Questions about the row below.
1) Which number is the entry just right of -12.7?
2) Which number is the entry just right of the largest entry?
3) Which number is the median entry?
4) Which number is the entry just right of -8.7?
[-13.0 -11.7  12.8  -8.7  -3.1  -2.8 -12.7   7.2  -7.0  13.1 -11.6  -1.8
 -14.1   5.4  -7.2]
1) 7.2
2) -11.6
3) -7.0
4) -3.1

m =
[[ 14.6  23.1  32.0   4.4  36.6 -15.2  19.2  29.3  24.3 -35.9 -21.0  66.5
  -12.4  20.7  -6.7]
 [-29.1 -26.2 -12.0 -18.0  22.9   4.1 -22.9  25.8 -26.1  34.2  58.9 -51.6
   -1.5  15.7   6.1]
 [ -8.9 -18.5 -13.0 -10.5   5.7   1.3 -29.3  26.9 -31.2 -12.9  68.7  22.7
   -6.1  57.4  -3.2]
 [ 38.4  49.6   3.0 -15.6  10.4  -2.7  25.2  -1.0  38.8  -9.9 -55.5   0.6
   15.2 -26.0 -35.6]
 [ -9.6 -19.1  59.0  21.5  25.4 -14.9   7.8  18.8  31.9 -18.4 -48.4  36.3
  -18.2  29.3  -4.9]
 [  5.3  53.9  -9.7 -38.9  48.7  -9.9  48.3  24.1   6.4  21.3  10.0 -10.5
   18.8 -28.2   2.7]
 [-41.5 -51.0  27.9  18.0 -42.1  -5.9  17.5 -35.4 -15.0  13.4 -16.8  17.5
   10.1  35.5  26.7]
 [-26.7 -47.0  -3.2  28.1 -32.7   4.4 -26.9 -15.0 -35.4 -11.1  39.8  29.5
  -16.2  30.3  33.5]]
The minimum: -55.5
The entry just left of 10.0? 21.3
The entry just right of 10.1 is 35.5
The entry just left of 7.8? -14.9
The entry just right of the largest entry? 22.7
The entry just right of -29.3? 26.9
The entry just left of the largest entry is -12.9
The entry just right of -21.0? 66.5
The entry just right of the smallest entry: 0.6
The entry just right of 25.2? -1.0
The entry just left of -11.1? -35.4

grid =
[[ 75  88 136 245  57]
 [117 206 137 165  94]
 [196  48 154 222 127]
 [183 214 193 154 155]]
Indices start at 1.
The entry just left of 127: 222
Give the entry in the top-right corner.
57
Give the entry at row 1, column 1.
75
The entry just left of the largest entry -> 136
The entry directly below 75 is 117
Give the entry at row 3, column 2.
48
Give the maximum.
245
Give the entry just left of 222.
154

arr =
array([[114, 111, 120,  81, 137, 151, 161, 119, 115],
       [121, 120,  73, 131, 129,  48,  97,  70, 138],
       [148, 143,  61,  49, 179,  90, 157,  73, 122],
       [ 66,  65, 180, 182,  58, 197, 130, 203, 125],
       [ 39,  40,  58, 176,  87, 100, 124, 219, 159],
       [ 39,  38, 110, 184,  67, 125, 123, 204, 141],
       [103,  99,  19, 100, 147,  42, 128, 107, 145],
       [ 59,  62, 152, 225,  50, 159,  97, 216, 147],
       [144, 143,  91, 123, 142,  56,  98,  50, 130],
       [201, 198, 174, 106, 162, 118, 115,  24, 101],
       [121, 122, 144, 185,  97, 109,  85, 111, 134],
       [139, 133,  64,  52, 171,  96, 158,  78, 120],
       [143, 142, 237, 180,  87, 209, 113, 134, 107],
       [ 94,  96, 126, 193,  84, 103,  85, 133, 142],
       [153, 151, 105, 127, 143,  66,  96,  47, 127]])
Counting starts at 1.
The entry in the bottom-right corner -> 127
What is the entry directly below the smallest entry?
A: 152
What is the entry at row 2, column 1?
A: 121
The entry just left of 119 is 161
What is the entry just left of 171?
A: 52
The entry just left of the largest entry is 142
The top-right entry: 115
The entry just left of 52: 64
The largest entry is 237
The entry just left of 19 is 99
What is the entry at row 3, column 1?
A: 148
The entry directly above the smallest entry is 110
The entry at row 1, column 2 -> 111
The entry directly above 106 is 123
What is the entry in row 1 and column 1?
A: 114
What is the entry directly below 59?
A: 144
What is the entry at row 1, column 3?
A: 120
The entry directly above 219: 203
The entry in row 2 and column 2: 120
What is the entry just right of 49?
A: 179
The entry in row 3 and column 2 -> 143
What is the entry at row 2, column 3?
A: 73
What is the entry directly below the centre entry?
A: 142
What is the bottom-left entry?
A: 153
The entry directly above 198 -> 143
The centre entry: 50
The entry just right of the largest entry is 180
What is the entry just left of 105?
A: 151
What is the entry just left of the centre entry?
A: 225
